Each row has a class, written after it.
[ -72  112 -207  265   62  -15 -101  241  561 -100 -160 -128 -209   30
   -8  205 -323   22  -82  120   93  -46 -210   62 -317 -277   47 -227
 -128  -46  -91   84] | (175)
[ 251  -79  273 -307   52   52   24 -211 -217   47  -54  158  198  322
  -11  318  357  141 -123 -242   -3   37  131  -82  108  242  133  122
   93  120  216  -81] | (54)
[ -13   97  -72  328    5   54 -175  186  370 -188 -220 -115 -246 -200
   45  126 -523  -57   87   64  -34 -117 -251  214 -367 -218  -46 -157
   69 -225  -77   11] | (55)
[  -3 -201   10  280  -34   23   11   45  -70 -145   68  -75  108  -83
  -24  -20    6    6   -3   88  -85  166 -129 -182  -70 -150 -121  -83
  -65  -59    6   38] | (72)
[ 186  -37  514 -154  -17  161  132  -31  138 -267 -189 -106 -133   -7
 -175  289  385  116   75 -412 -112  377 -103   62 -160    1  -97 -125
  -23 -185  332 -465] | (70)
[ 277   74  323   -3  -47  -60 -144 -184 -323 -115 -186  -54  -52 -148
  311   80 -134  198   57 -414 -128   -7  -34  299 -127   44  176  266
  361 -166  156   -8] | (216)
[-116   25   84   83  -74  141   80   24  128 -300 -150 -227 -144 -255
  169 -146 -128    2   49  -71   22  173 -149  138 -357 -270  -28  -48
 -179  -44  272 -104] | (207)
[ 272    3  196  123 -143  -84 -402 -105 -150   -4 -406  -15  388  149
  486  102 -154  249  -74 -320 -241 -154  -23  147 -173 -148  162  313
  275    8 -218  301] | (98)
[-188  -47 -161   48  -54   68  190  -10   84 -113   24 -144  -42  -96
  199 -120  -45  -38  -87   17  180   79   20  -15 -338 -210  153  -97
 -205  159  324   31] | (54)
[  10  -48  -55   86 -144  -60  -54   20   21    8  -44 -107  238   66
  209   61   60  154 -204 -217   76   52  147  107 -160  -74  349   37
   98  102  128  230] | (54)
[-209 -149 -187  155 -188  333  128  222  546 -166   21 -199  118   90
 -191  245  170   69 -187  203  157  129   29  -24 -109 -185   34 -413
  -75  116  139  -27] | (212)
[  62 -185  -42  -10  175  -32  208  -31 -416    3  314  -25  112  -11
 -104   36  179    5   -3  121   49  113  124 -234  149  162  124   60
 -103   64  315   85] | (98)
[-121   52 -213   99  100  -21  125   52  170   56  396  124   16 -252
 -266  449  -87 -245 -206  266  344   -9  -16  -21  131  234  310 -262
   66   50  112  149] | (207)
[-121  103  223  -20 -150   15 -389 -201 -230   82 -301  228 -269 -187
  349  318 -582   15  131  -11 -291 -208 -383  283   16    1 -169  315
  421 -182 -318   61] | (164)
[-226   76   96  -97  -48  -19  -90   47  -50   82  -18   76 -470 -394
  161  306 -394   47   86   81   47  -36 -254  232  -41   43  -65   50
  352 -157   94  -23] | (201)
[ -69  -98  -62 -183   29  250  301  211   74  -53  326  -30 -179 -105
 -266  342  177   -3  -46  192  336   84  179   74   40  253  107 -325
  275  -21  586 -258] | (212)
[  61 -104  348  -27 -183  231 -123  -34  489 -165 -368 -107  291  328
  -44  166  335  214 -156 -269 -235  279 -156  -85 -177 -245  -47 -136
 -167   75 -143 -105] | (212)
[ 187   60  291  -19  -53 -110  -48  -95  -32 -172 -191 -198  114   12
  264  -21  129  256  -49 -501 -111  174   46  134 -190 -150  271  127
  -44  -45  133   94] | (72)
[-315   73   13  -86  -85  -25   27  153  435   49 -147 -117 -265 -198
  145  235  -24   79  -46  -36  -46  159 -248  105 -180 -272   88 -136
 -178  -33   51   44] | (70)
[-132   24 -186    6   33   55  259  -15  -42 -110  182 -139 -174 -166
  175  -51  -86  -31  -15   95  274  -21   74   87 -206  -70  178  -85
 -106  135  510  -30] | (71)
[  89  165   37  203  104  -11  -87   88  129 -213 -235 -135 -402 -229
   -2  129 -465    6  159  -24   12  -88 -205  239 -305 -118  -60  -29
  145 -306   68 -154] | (216)
[ 160   67  184  218 -215    7 -211 -141 -209 -175 -232  -63  -30 -263
  299  148 -373   89   36 -304  -96 -115  -73  443 -238   -7   94  158
  561 -222  112   12] | (216)
[  44  131 -200  259  101  -84 -248   15  -55  -52 -144    9 -160   19
  101  215 -627  -34   61  143  107 -312  -66  155 -173  -22   42    9
  296 -114 -143  104] | (175)
[ 132  121  133 -124  289 -185  188  149  595  -25 -157 -259  -25  275
 -102  -79  394  105  -31 -322  -34  339  -79 -227 -243 -273  298  -15
 -899   87  115   38] | (115)
[-504   53 -400  126 -213   82 -122  206  525  159   24  -31   28  -34
  235  218 -345    8 -195  336   76 -121 -166  104 -142 -278  167 -121
    9  166 -239  369] | (212)
[-422   29 -398 -320   49  -46  290  234  183  279  426  -44 -221 -106
    8  256  162   13 -211  281  340  -26  164  -84  154   80  377 -181
 -204  216  380  272] | (164)
[ -50   86  -65   64  136  -34  160  -21  209   42  318  148 -108 -296
 -251  396   36 -220  -62  111  198  123 -139  -29   87  162  251 -160
 -101  -23   89   55] | (72)
[-250  -31 -428   92   21   80  186  -45 -241   18  302   36  -85 -106
  174   36 -294 -146  -96  359  435 -254  195  -55 -101  134  217  -91
  128  200  438  149] | (164)
[ 125  148  -97  -34  203 -165   29   17   68   49   31  -25  -94  107
  -22  150  -92   23  -30    6  177  -48   46  -13  -77   61  258   16
 -122   13  119  116] | (207)
[  84 -193  121  179   23   56   38   39 -122 -158   50 -109   40 -110
  -31  -36   27   14   68   16 -172  221 -133  -93  -19 -121  -63  -48
 -122  -74   98  -42] | (71)
[ -75   28  -67 -142   31  -39  317  202  317  -17  235 -271   38  -63
   28  120  445  210 -280 -233  264  300  248  -27 -128  -41  552  -92
 -243  122  534  138] | (216)
[  21 -105  312   82 -201  333  -64   50  395 -343 -267 -119  -49  -31
  -41  197   53  104   17 -132 -113  221 -144   71 -218 -191 -226 -304
  114 -165   89 -304] | (72)
[  61   15  170  119 -131  -68  -33   51  317 -167 -236 -309  226   57
  200  -73  264  235 -181 -500 -105  362  -27   81 -318 -356  331   63
 -323   66   77  130] | (175)
[-143  118  -74  191   31   38  110   88  290  -77  228   72 -249 -461
 -276  415 -210 -291  -55  117  192   40 -195  154  -81   93   87 -237
   83 -140  153  -81] | (175)
[ 269  177  233 -134  252 -159    4   20   82  -78 -167 -103 -171   70
   27   39  -29   48   97 -326  -34   61  -92   30 -209  -27  150  109
 -257 -131  124 -118] | (55)
[ 132 -160  293  233  -36   54   29   15  -90 -311  -51 -218   -5 -231
  -96  -67   44   -7   77 -146 -231  346 -181  -39 -120 -188 -180  -50
 -111 -242   66 -191] | (207)
[ 129 -204   50  -31  120  -61  165  -22 -206  -22  227 -119  345  119
  -56 -123  432   56 -133  -60  -17  289  112 -340  130    7  215   -4
 -386  153  202  149] | (207)
[-174  123  225 -176  -37  -47  -71  -16   36   41 -143   39 -411 -251
  210  292 -260   98   69  -90  -93   97 -301  214  -84  -66  -30  135
  169 -164   -1  -75] | (201)
[ -93 -259 -276  423 -147  164 -153   30 -245 -100   38   19  307  -58
  115   71 -339  -90  -52  340  -27 -188   -4  -36   -6  -42  -43  -76
  305    2  -85  239] | (55)
[ 128 -156  303  220    6   56  -25   35 -119 -269  -93 -150  -96 -275
  -16  -56  -75   -3  156 -117 -302  284 -286   11 -181 -182 -227   36
  -19 -254   30 -150] | (98)
[-259   50   91   -3 -131    1 -314  -71  161  116 -264   77 -111  -83
  256  207 -387  101  -26   52 -206  -59 -379  154  -80 -174  -18  106
  160    7 -354  216] | (212)
[ -36 -158  -27 -283   56  156  333  123  436   16  179 -121  324  370
 -110  253  773  201 -376  -67  217  282  243 -390   61  -27  365 -239
 -520  359  379   75] | (55)
[  77    4 -104 -133   23  -82  139   23 -279   89  262  -35  137  -11
  183  223  169  168 -134 -136  291   31  340   80   30  216  552   80
  222  121  432  241] | (201)
[  98  -14   -6  103 -123  -34 -202 -100 -261   -5 -122   -7  118  -54
  308  144 -193  137  -67 -215   21  -84  121  314 -156   33  294  206
  459  -12   55  187] | (54)
[  89  122 -128  128  166 -115  -48  168  315  -23 -133 -131 -121   55
   42  144 -187   90  -30    9   46  -46 -118  -21 -214 -175  206  -58
 -196  -60  -10  150] | (216)
[ -69   56    2  307  -54   29  -95  -15  176  -75   23  152 -242 -470
 -220  356 -402 -291   12  102   34  -38 -302  222 -159   69  -62 -181
  308 -229  -88  -49] | (54)
[  53  -62  237  188 -136   49 -219 -230   80 -208 -569  -98  228  105
  431 -244 -142   36   53 -273 -310   77 -304   44 -414 -410  -58  182
 -234   81 -167  111] | (115)
[ 308  127  507    8  -81  -93 -110 -211 -220 -225 -293 -151 -172 -230
  159  -36   41  116  157 -665 -264  241 -130  424 -321  -99  -18  300
  189 -295  161 -341] | (175)
[ 287   78  439   58 -203  -70 -337 -249 -270  -94 -393   60  227  -22
  354   46 -180  159   83 -501 -279   15  -87  318 -178  -38  147  315
  358 -111 -111   43] | (71)
[ 275  -29  578 -231   25  122   63 -170   13 -202 -213   29 -115   25
  -86  272  269  143   92 -385 -188  273 -125   36  -47   46 -103   24
   12 -155  218 -382] | (72)
[ 106  121   12 -138  296 -175  225  146  434   10   49 -213 -108  160
 -143   19  271   77  -78 -168  140  244   44 -204 -104 -116  344  -90
 -650   93  227    8] | (71)
[ 392  203  351   49  194 -195 -299 -157 -278  -33 -339  117 -267  -16
  121  224 -562   52  271 -232 -178 -202 -213  228 -115   97  -35  322
  276 -282 -116 -112] | (71)
[  -9 -229  -83  247  -23   25  151   88 -149 -117  131 -140    8 -150
  -80   15   38  -11  -42   97  -21  143    9  -88  -44 -115  -37  -93
  -41  -74  172  -32] | (54)
[ 245   65  434  201 -269  -32 -446 -302 -242 -151 -567   58  232  -15
  420   17 -330  156   85 -489 -378    9 -222  351 -234 -131   23  353
  413 -172 -338   71] | (201)
[-319   36 -288 -324  124 -122  254  203  307  281  321  -39  -76    0
   70  240  266   97 -299  226  324  116  104 -206  134   -6  440 -106
 -361  274  274  333] | (207)
[ 197  139  134 -159  299 -239  186   27  159   -4  -71 -161 -149  140
  -74   15  217  109    3 -283   42  235  -29 -142 -171  -75  277   40
 -518  -10  216  -35] | (201)
[ -57   85 -296   52  179  -79  103  253  381   35   62 -150   47  229
  -38  111   57  110 -201   89  207  -25  144 -176 -125 -138  369 -135
 -409  132   94  210] | (164)
[  59   93  230  445 -211  163 -481 -196 -223 -192 -319  215 -117 -517
   82  330 -876 -206  262   68 -190 -331 -373  461 -111   68 -327  113
  756 -381 -348 -135] | (98)
[ 177   79  165  -55   31  -82   60  -76 -248  -81   13 -130  -49 -149
  201  121   60  204  -39 -337   92   87  106  216  -64   90  376  183
  173  -79  399   17] | (216)
[ 280   96  513  365 -206  -18 -540 -469 -333 -260 -630   85   61  -63
  378   -1 -608  147  123 -454 -458 -106 -349  393 -201 -100 -180  462
  574 -288 -497  -55] | (216)
[-151   -1 -212   92 -211   45  207  266  391  -24  144 -238  150  -75
  102   58  260  120 -255 -139  203  150  239   69 -230 -160  452 -151
 -197  134  412  240] | (164)
[-261   51 -186   28 -110   19 -168   23  -13  160  -21   94 -304 -310
  211  300 -466  -21   11  286  114 -254 -197  200   37   36  -11   -1
  388  -68   16  148] | (216)
[ -26    2  200  281 -126  161 -109  -65   -2 -357 -410 -193 -200 -309
  310 -135 -413  -44  219 -154 -135   37 -261  335 -460 -305 -184  100
   96 -209  154 -212] | (115)
[ 123 -196   92  145   86  -71   23  -52 -133  -70    3 -120  314   98
  -15 -107  271   80 -103  -94 -193  260 -104 -319   12 -126  104   47
 -342   42   17  155] | (216)
[ 320  170  117   30  215 -172 -219 -168 -315   65 -115  160 -104   73
  114  241 -462   19  172  -78  -38 -271  -56  154   13  195  158  247
  225 -110  -37   57] | (71)
[-290   24 -448  163   -1   30  166  180  205   99  470  107  -83 -336
 -282  404 -180 -355 -172  404  398 -129   42    1   72  225  279 -374
  129   37  170  213] | (164)
[ 181 -123  327  -22 -203  212 -153 -182   14 -121 -291  100   66  129
  -17  286   49   51   26 -213 -191   64 -121  118 -123   11 -193  -17
  278  -66  -19 -227] | (54)
[ 174  -78  435 -204  -13  143  129  -26  202 -187 -101 -105  -81  156
 -132  228  404  205  -29 -309  -86  365   -8  -47  -65  -18  -29 -107
  -86  -51  291 -333] | (71)
[ -29  159  446 -147  -59  -48 -319 -158 -143   -5 -314  152 -403 -315
  240  275 -492   36  169 -153 -251  -17 -439  350  -65   17 -211  261
  395 -289 -160 -143] | (207)
[ -95 -244 -391  273   34   -2   15   11 -400   88  297   99  224   40
   16  174 -181  -65 -100  420  157 -227  154 -179  160  186  113 -129
  307  117  112  324] | (70)
[  39   72  109 -131  258 -147  230  -81  149   84  323   58   18  -83
 -312  262  319 -147 -102 -147  158  198   -3 -149  138  247  373  -41
 -351  109  179  117] | (115)
[ 240  166  119  -47  241 -125 -101  -34 -125  -12 -117   39 -226   -3
   63  143 -340   16  133 -135   49 -196  -33  111 -131  137  109  157
  108 -143   95  -41] | (55)
[  33  144 -117   54  227 -125  155  183  402  -41  -27 -168 -180   55
  -45  198  -43   78  -70    1  124   71  -26  -55 -221 -168  252  -26
 -369   -3  125   91] | (98)
[-116   82   49 -336  153 -146   -1 -136 -221  233  106  142 -170   -8
  209  276  -79   95  -56   56   81  -54  -31    0  201  148  252  156
   62  100  117  103] | (71)
[  14  163  448 -481  258 -225  114  -90 -225   95   -9   43 -413 -168
   46  202  127  128  107 -344  -30  185 -184   54  112  175  106  244
 -112  -96  259 -178] | (70)
[-126  -21  -32  316 -232  184 -225  -12   58 -266 -355  -83  -12 -146
  375 -154 -518  -90   45   36 -124 -166 -267  175 -410 -308 -183  -29
  111  -52  -55   84] | (164)
[  -2   43  145  116  -43  180    7 -134 -277 -401 -180 -115 -506 -456
  240   25 -522 -155  325  -47  -56  -47 -242  429 -392 -120 -333   76
  399 -333  269 -381] | (72)
[ -40   30  106  101   -2   69  -31 -162 -260 -255 -178  -59 -212 -210
  276  -87 -377  -45  108  -57   57   -7 -179  153 -282 -108  -54   56
  123  -57  231 -130] | (175)
